The rows lie along a hidden order. The number after each row says roughly how far along it the row is, from 0 to 15. A new part has a new order.
In the rows, zero is written as 128.
[121 116  90 120 113 108 129  82 127 158  80 147 133 157 131 106 145 110
 174 145 130  97 125 122 136 142 149 147 112 103 143 120  11 187 127 124
  95 124 182  97 159 127 146 150  95 154 145 149 126 117 149  81 102 131
 162 131 168 114 153 131 136 126 114 112 168 159 146 127 105 138  63 125
  82  10 122 110  99 134 165 117 119 140 145 136 111 137 115 210 140] : 6
[128 118 103 122 116 117 131 111 134 142  77 175 118 146 129 132 135 101
 177 147 139 109 123 120 137 141 146 141 124 110 133 132  52 156 126 121
 112 125 157 105 139 137 149 138 118 162 136 124 124 115 140  85 115 129
 157 137 132 105 159 135 140 112 130 143 129 144 172 114 124 135  35 127
  96  50 121 115  94 133 161 173 120 106 134 147 109 142 112 140 137] : 3
[126 109  55 122 127 122 131  77 124 156  72 159 124 158 123  96 164 101
 152 149 129 103 113 139 141 142 146 139 108 105 101 130  46 196 126  97
 140 119 161  74 104 146 123 145  90 133 139 168 127 126 154  82  88 128
 166 119 197 113 169 131 157 143 123 120 106 143 160 116 137 130  14 128
 106  63 125 108 103 135 152 162 121 143 150 113 105 141 107 223 140] : 12
[126 126 119 132 104 117 123 255 120 122 102 131 122 133 126 119 143 127
 207 126 116 134 129 135 131 132 169 164 114 111 120 132  89 157 105 123
  92 125 179 126 145 122 159 192 114 156 125 113 131 121 140  99  83 124
 142 117 174 114 115 131 138 149 127 117 156 133 181 142 121 147 124 121
 120  45 135 123  80 127 163 255 122 172 136 108 115 140  71 222 134] : 12
[128 122  68 128 105 131 134 156 126 150 116 210 126 129 125 138 159  93
 180 139 145 127 133 129 127 132 142 142 124 118 151 135  71 144 100 110
  90 123 163  94 124 131 134 189 105 162 135 121 125 117 140 107  95 131
 153 109 150 105 150 131 132 119 122 137 171 148 159 121 119 145 110 119
  98  99 131  97  92 125 145 208 128 145 141 137 108 155 141 189 133] : 0
[126 112 105 129 115 112 128 124 121 165  78 102 119 129 127 101 144 125
 177 141 128 110 122 138 125 139 162 156 113 100 117 126   4 145 129 116
 121 126 157 121 151 129 168 155 107 169 132 130 131 123 143  89  82 128
 132 107 184 100 138 128 147 135 115  91 135 135 194 141 116 137  91 125
 124  85 122 127  77 137 181 205 124 164 149  92 112 132  94 207 139] : 12
[126 118  62 131 115 133 125 172 119 134 101 176 122 161 124  94 157  90
 157 127 115 122 121 125 127 122 134 158 108 114 107 135  77 203 117 120
  95 121 165  82 123 141 133 176 104 140 131 149 131 120 143 104 102 122
 147 127 207 115 151 127 145 175 123 139 147 143 197 124 138 150  40 128
  95  56 131  86 102 122 157 217 132 128 143 125 100 152 131 247 139] : 15
[126 111  56 125 122 141 138  83 129 152  75 212 121 155 122 135 150  81
 148 149 154 117 117 134 137 141 131 127 114 112 125 139  70 156 121 105
 106 120 161  85 122 143 134 134 107 144 145 146 130 119 142  92 104 128
 188 128 146 116 187 134 147 141 136 147 116 152 173 105 131 128   1 125
  97  70 126  85 106 121 173 140 123 128 145 149  86 151 134 204 141] : 2
[126 114  84 135 113 120 130 189 120 145  83 126 122 129 124 114 152 126
 181 129 127 120 124 142 128 137 162 165 111 105 112 136  83 164 111 105
 121 126 156 141 138 130 158 169 106 162 127 123 133 122 140 101  74 126
 152 105 173 109 138 130 149 138 125 103 136 133 210 139 120 135 100 122
 125  91 131 124  74 128 163 249 126 185 140  98 113 133  82 227 135] : 14
[128 113  87 133 117 123 125 207 118 146  91 136 107 130 123  83 146 123
 161 124 115 152 129 135 115 118 136 151 112 108 104 128  71 210 129 120
  98 124 163  80 139 138 132 181  84 147 130 142 140 129 140 115  91 121
 167 120 217 112 140 125 146 176 122 126 144 127 224 137 121 145  40 130
  93  60 129  76  77 127 162 196 130 130 143 100  88 144 121 240 138] : 9

New part:
[128 142  93 101 138 111 125 117 132 143 134 134 141 161 130 170 120 153
  75 121 213 106 144 120 134 126 121 147  85 153 135 141 132 122 129 117
 126  55 152 141 155 166 120 116 130 128 143] : 10
[138 117 124  88 136  97 152 133 139 151 115 112 152 116 100 184 130 119
 126 129 151 142  97 149 135 140 107  79 111  96 132 136 135 116 134  96
 110 111 141 125 129 135 190 117 106 104 184] : 0
[161 150  59  72 101  80 148 103 134 140 120 125 184 142  83 157 117 107
 129 134  90 144 114 116 137 118  86  86 115  96 144  89 115 107 155 109
 101  61 148 124 132 168 167 121 116 101 168] : 3
[153 161  49  72 109 145 107  93 115 144 187 132 158 175  99 170 120 143
  82 106 189 103 147 100 136 129 130 171 127 150 163 102 105 135 159  96
 120  26 148 146 173 152  14 130 146 113 127] : 11
[112 128 115  96 145 116 114 143 135 145  87 127 117 157 128 197 129 135
  43 134 206  99 145 146 125 120 122 167  74 144 121 126 143 139 116 110
 125  78 185 133 135 147 147 122 122 106 155] : 11
[108 140 121 107 147 111 126 141 133 138  98 131  98 165 133 180 126 148
  44 140 168 103 143 142 131 110 116 161  75 148 118 141 148 133 123 121
 132  88 160 133 130 148 159 114 117 118 151] : 10
[102 135 136 101 152 121 118 145 132 140  88 136 101 156 136 180 132 148
  59 144 198 114 147 145 121 107 126 169  70 150 109 135 153 140 112 129
 122  93 178 133 123 156 152 122 120 112 152] : 12
[138 117 144 103 157 129 189 146 140 160 148 101 151 102 121 180 128 112
  79  79 140  74 118 159 115 161 134 222  89 145 182 200 112 131 111  34
 142  18 148 141 133  83  33 143 146 117 110] : 8
[132 109 151 101 151 112 178 157 148 155 103 101 154 105 130 210 128 101
  86  94 158 106 112 146 121 165 124 166  97 123 177 181 100 123 113  44
 121  60 159 136 137 108 109 125 127 105 136] : 5
[192 144 122  75 105 147 184 110 119 131 215  90 144 109  58 116 104 114
 148  82  76  95 105 111 123 135 117 149 145  99 179 158  58 125 159  81
 143  98  67 120 147  93   7 132 113 150  63] : 5
[127 112 167 123 159 129 178 157 146 141 122 105 129 105 140 178 131 102
  98 104 131  93 116 149 119 156 137 183  99 130 162 196 117 123 103  63
 137 102 137 132 127  98  98 129 128 122 115] : 7
[108 114 158 116 155 135 118 162 134 144  80 133  88 130 133 151 137 146
 107 145 140 125 107 164 127 127 125 101  83 119  72 157 157 111 120 150
 107 177 138 128 113 138 168 111 114 111 185] : 0
[157 122 183 106 163 177 176 135 133 134 161  95 146 120  88 152 125 100
  81  81 101  82 120 127 100 164 136 221 112 124 185 189  49 145 114  68
 173 117 102 113 128  75  75 126 111 139  85] : 8
[148 131  79  80  98  89 158 104 132 135 159 114 198 114  84 156 115 110
 161 106 118 150  95 113 134 143  97  88 131  98 188 130 108 104 151  93
 102  66 102 129 138 127 144 125 122 108 156] : 1
[ 96 107 132 135 148 121 103 150 137 142  61 148 106 124 159 165 145 144
 101 153 151 133 120 167 130 127 131 101  98 138  86 134 186 114 109 158
 111 167 173 135 110 149 197 121 131 104 193] : 0
[105 141 114 114 138 107 122 140 132 135  91 136  96 163 138 173 135 146
  78 153 186 122 140 148 134 105 119 132  72 145 100 136 152 122 123 140
 129 127 172 133 122 151 181 112 119 118 163] : 7
[132 123 122  86 164 136 131 130 126 153 150 129 135 156 120 193 130 133
  30 105 205  88 171 135 109 140 141 217 100 162 149 113 129 164 109  88
 141  55 176 141 148 118  80 140 145 110 133] : 15
[127 121 137 125 141 123 157 133 140 132 132 119 138 127 148 181 135 108
  83 111 163 118 134 126 127 150 137 164 118 143 161 171 117 129 116  75
 151  64 155 134 143 113 130 127 129 123 116] : 7
[155 178  56  67  88 131 123  78 115 119 170 122 190 169  74 160 115 108
 124 128 141 145 130  96 138 117 103 102 149 110 177  74  85 129 169 107
 121  67 140 120 161 160  94 116 114 114 148] : 7
[148 152  73  93  81  89 133 101 127 131 115 119 159 155  56 138 123 118
 129 159 139 153 119 108 139 110  95  71 133 100 125  52 119 110 150 139
 110 103 136 121 133 173 187 118 113 111 168] : 3

[111 134  99 140 154 132 173 125 165 126 138 125 141 114 143 138 144 126
 137  99 137 139 155 113 117 139 144 140 199 178 123 224 140 173 144  93
 101 151 129 177 131 140  98 131 187  26 173 125 103 154 117 132 149 153
 163 118 161 192 144 128 125] : 6
[111 128 105 129 103 157 168 135 114 137 118  94 106 168 116 105 116 121
 123 176  93 135 149 144 136  61 138 127  82  65  64  13 108  68 137 177
  83 106 126 122 130 102 125 127 107 209 104 127 143 131 186 118 142 109
 122 130 119 121 102 146 202] : 6
[115 163 138 125 143 114 112  83 121 138 120 132 142 194 108 131 125 150
 150 138 153 131 120 156 146 150 170  83  93  77 206  46 145 125 105  99
 135 151 114 109 142 116 136  91 151  80 154 126 112 122 115 104 128 160
 116 126 113 150 145 121  41] : 14
[ 93 158 147 157 183 115  91 118 153 101 110 160 153 191 107 133 130  96
 123 129 139 121 116 133 144 146 168 104 137  82 185  30 141 156 102  96
 138 181 113 160 114 105 151 115 138  64 132  86 146 158  71 140 146 149
 117 131 139 182 141 141  75] : 11
[104 115 126 144 154 151 131 167 142 100 128 112 114 133 119 110 126  83
 100 151  97 130 144 111 125  90 145 144 150  97  50  70  99 123 161 153
 101 124 130 165 110 113 127 152 100 148  79 104 162 148 148 157 146  92
 134 130 133 111 117 145 197] : 4
[115 121 116 126 106 169 147 108 104 136 113 101 102 154 121 104 109 128
 120 163  92 129 159 146 131  84 163 129  88 104  61  32 113  89 145 167
  75  99 130 114 124 113 120 134 110 221 103 131 132 120 173 115 139 102
 119 120 113 101 105 142 176] : 6
[117 122 121 133 100 162 163 129 102 140 117  95 106 163 113 104 109 121
 119 167  95 132 154 141 135  70 185 137  82  86  60   6 111  71 134 181
  89 102 127 124 131 102 127 132 110 221 100 125 140 125 175 114 134 106
 124 123 118  93 105 144 198] : 6
[ 67 141 115 138 179 180 123 114 159  99  95 138 133 166 125 122 131 106
 115 161 115 110 151 138 139 122 240 109 151 112  76 124 122 124 171  93
  46 151 141 177 111 123 123 131 124  74 108  94 135 175 119 123 162 135
 132 121 121 197 138 135 105] : 7
[105 114 129 141 159 150 116 154 131  99 113 123 112 136 115 113 123  87
 105 149 110 122 144 113 125 100 161 151 154 112  51  76  96 121 162 141
  89 124 132 172 109 112 124 151  87 154  76 111 147 149 145 148 140  99
 129 127 128 101 118 148 190] : 4
[107 123 135 178 176 131 130 163 135 110 112 116 131 170  79 109 121  58
 113 124 117 146 165  99 118  90 165 175 187  95 106   1  95 166 127 136
 132 170 104 202 124  74 123 137 125 114 112 103 166 157 128 177 139 120
 135 107 151  98 126 162 161] : 11
[ 88 166  97 153 114 164 210  73 128 154 120  92 133 195 124 121 118 144
 153 121 136 146 186 146 139 102 181 113 126 105 142  72 157 133 107 120
  74 163 116 148 148 101 101 105 194  94 188 126  87 128 128  99 159 172
 164 107 155 203 131 139 127] : 15
[105 120 125 127 105 148 147 126  91 141 121  97 109 173 115 111 111 118
 126 152  97 125 151 134 131  77 153 145  96  96  66  15 101  79 151 167
  96 109 127 118 134 108 107 130  96 195 107 152 127 124 175 116 132 102
 122 123 122  83 112 140 181] : 6
[100 148 133 154 188 137 121 113 134 117 114 142 145 170  94 125 128  99
 137 124 149 128 134 119 131 140 190 134 183 113 151  64 122 160 127  92
 106 165 119 199 137  99 125 116 136  57 142 109 106 158 116 115 136 154
 141 110 132 150 142 149  93] : 13
[130 107 118 113  83 142 156 125 103 133 148  90 103  87 150 124 120 145
 126 111 113 130 153 112 114 113  89 158 126 160  76 181 111 112 175 162
 130  98 141 104 133 142  85 142 110 169 106 174 109 101 177 119 120  97
 148 125 136  77 122 112 159] : 0
[ 61 140 108 131 143 178 145 130 169 109 107 116 133 180 145 130 135 100
 113 145 102 117 161 128 138 108 214 116 136 111  83 128 134 137 181 103
  74 165 138 150 109 132 106 135 135  46 120  99 149 172 126 142 169 118
 136 129 140 219 140 123 126] : 7
[105 151 149 110 130 143  84 100 108 128 110 142 134 193 113 128 117 141
 134 158 137 108 105 153 152 148 175  88  67  75 161  72 137  97 128 115
 120 132 132  96 133 128 144 109 103 122 107 128 128 129 126  97 119 133
 100 130  91 120 140 115  64] : 7
[181 100 144 119 161  72  73 149 129 115 146 148 133  49 118 135 140 114
 123  99 144 139 108  96 100 165  91 162 176 178 172 202  97 184 132 118
 198 118 122 138 126 140 132 139 114 104 123 138 133 122 125 179 100 123
 123 129 126  55 138 121 108] : 2

[129 132 120 152 113 133 135 110 138 146 127 170 128 103 110 113 190 123
 125 127 127 119 144 145 111 126 137 131 135 136 117 118 121 127 120 123
 133 140 121 127 127 131 134 127 117 125 135 133 126 115 145 125 146 131
 136 103  89 125 123 127 129 115 126 131 136 120 126 130 126  70 155 139
 140 121 108 126 112 124 110 152 118 151 133 125 129 132 128 125 116 128
 121 141 118 133 127 126 118 113 158 135 104 140 123 117 126  99 163 112
 147 121 137 162 127 144 131 135 132 134 101 129 129 130 116 134 150 153
 146 134 133 131 120] : 9
[102 137 130 116 151 126  93  94 138 141 134  23 118 111 138 166 100 255
 136 126 134 149 107  90 134 168 120 126 140 131 124 148 115 142 128 145
  97 131 111 126 139 119 135 108  84 137 133 143 131 219 120  90  74 121
  81 178 131 106 119 130 136 134 128 129  90 126 104 106 128 184 121  29
 122 145 150 126 107 137 169 122 145   4 133 160 134 135  79 142 123 126
 144 148 131 142 171 114 158 126 100 120 185  99 151 131  92 207  90  93
  89 145 133 158 136  95 123 110 177 131 143 146 116 122 116 151 115 101
 100  69 129 135 126] : 9
[132 135 116 140 131 133 108  70 142 178 118 123 129  98 121 118 167 184
 130 131  31  85 179 146  72 122 136 130 161 142 112 126  78 137  97 154
 174 133 137 130 129 126 143 125  90 121 121 140 143 201 167 113 137 144
 115 157  69 106 120 132 128 103 119 135 113  97 113 103 118  28 174 100
 140 122  75 120 100 132  97 151 118 217 138 107 143 131 115 126 104 130
 119 157 109 134 140 126 141  85 173 152  91 143 131 113 105 179 193  81
 163 122 189 211 126 117 141 150 144 137  82 136 136 120 126 130 152 132
 190 173 139 129 108] : 15
[ 85 145 128 129 120 134 114 103 168 153 152  43 113 193 178 147 203 225
 129 129 203 123  59  86 137 118 129 144 101 131 108 130  83 106 126  88
  69 112  64 118 117 145 103 108 153 130 159 129 135  45  90  72 114  84
 105 167 135 127 135 127 138 149 127 132  88 118 134 138 137 207  21 129
 121 116 116 117 137 126 165  81 132  17 135  88 192 145 162 144 147 128
 122 137 217 111 139 130 141 143  20 140 182 116 128 140  95 117  80 107
 108 148 134   1 133 118 131  77 160 143  91 131 121 136 120 133 133 127
  56  60 123 136 138] : 10
[174 130 113 127 129 144 148 190 125  89 125 213 137  62  44 107  97   1
 130 112 175 155 114 171 130 167 207 123 131 117 133 133 217 117 187 121
 114 158 138 148 137 120 157 132 139 141 138 108 103  86 119 196 141 154
 183  71 179 155 104 123 127 120 130 127 185 158 124 159 127 169 189 123
 129 140 159 140 142 145 132 238 132 118 103 168  56 119  86 129 109 137
 132 109  37 165 139 114 107 131 233  96 120 131 120  72 141 118 159 150
 123 111 115 228 133 172 114 150 108 108 162 116 121 130 101 152 106 133
 115 105 123 125 125] : 0
[117 130 131 133 129 130 122 143 118  98 159  90 122  83 114 155 107 171
 132 122 224 196  90 109 179 167 129 122 114 125 137 141 196 128 155 120
  79 145 105 132 139 125 137 120 103 141 142 123 113 123  88 138  88 122
 120 120 170 129 127 123 139 151 137 121 133 159 113 148 137 236 123  77
 129 145 188 140 134 133 173 128 143   1 123 187  94 129  83 136 120 124
 149 127 118 136 148 111 127 164 130  87 179 104 140 111 134 115 108 141
  73 133  71 121 135 144 112 104 144 123 175 136 111 129 101 159 115 116
  68  61 123 133 140] : 2
[ 73 130 107 137  98 120 158 120 134  96 173 188 125 124 160 142 204 117
 134 137 230 166 117 133 161 140 125 120 112 139 118 137 162 133  99 109
  98  91 114 115 121 143 110 125 105 127 142 136 118 110  99  74 142  91
 116 140 143 131 123 127 152 131 134 133 157 131 152 159 148 106  84 135
 129 123 128 130 153 122 114 147 127  50 127  78 122 136 142 136 138 110
 122 144 166 114  96 119  79 158  71 118 102 153 124 144 153   1  45 140
 111 127  79  48 117 140 137  89 134 129 121 128 118 135 132 118 135 159
 114 216 126 130 134] : 8
[126 133 117 131 132 137 120 114 143 110 110 122 129  99 115 134 104 164
 132 120 139 151 113 125 101 166 157 122 144 132 127 134 153 134 138 144
 120 132 124 131 132 123 139 118 103 131 129 131 111 175 124 125 106 132
  99 127 128 125 111 127 128 122 126 130 129 135 114 117 128 133 184  50
 131 142 139 128 126 136 136 181 136  76 132 151 101 132 102 141 114 130
 134 137 109 153 151 106 112 141 151 115 117 127 134 107 110 142 134 107
 116 130 139 192 128 116 125 126 150 125 151 140 119 123 118 138 117 131
 117 111 128 132 123] : 8
[171 132 124 137 151 145  96 118 126 141  89  88 132  59  65 123  69 158
 129 114  63 118 129 144 108 164 180 129 160 126 130 132 141 129 166 143
 149 171 134 148 141 112 163 122 100 134 119 123 121 189 145 176  92 166
 127 113 131 123 111 128 116 112 122 126 116 129  95 106 116 151 213  47
 134 147 145 130 104 142 146 189 132 141 131 169  93 124  77 129  92 146
 139 131  61 162 175 114 140 112 221 115 132 113 138  74  95 243 209 102
 131 125 174 255 139 125 115 160 140 122 146 146 124 119 101 162 120 109
 144  65 132 131 117] : 7
[ 94 135 106 113 117 127 140 114 124 165 203 150 127 110 171 133 206 155
 137 141 104 107 172 164 146 103 126 128 131 142 116 146 105 132  78 127
 152 108 122 128 127 137 116 133  93 126 134 128 142 133 129 105 162 109
 141 193 126 119 129 131 157 107 127 138 142 113 149 158 131  70  62 153
 129 115  75 127 149 134  91 147 118 146 127  59 131 125 153 125 130 117
 115 158 146 111  93 135 118 119 139 127  86 152 131 110 137  58 105 123
 136 120 134  67 119 145 150 122 121 123  86 119 131 128 135 124 141 140
 166 250 134 122 128] : 13
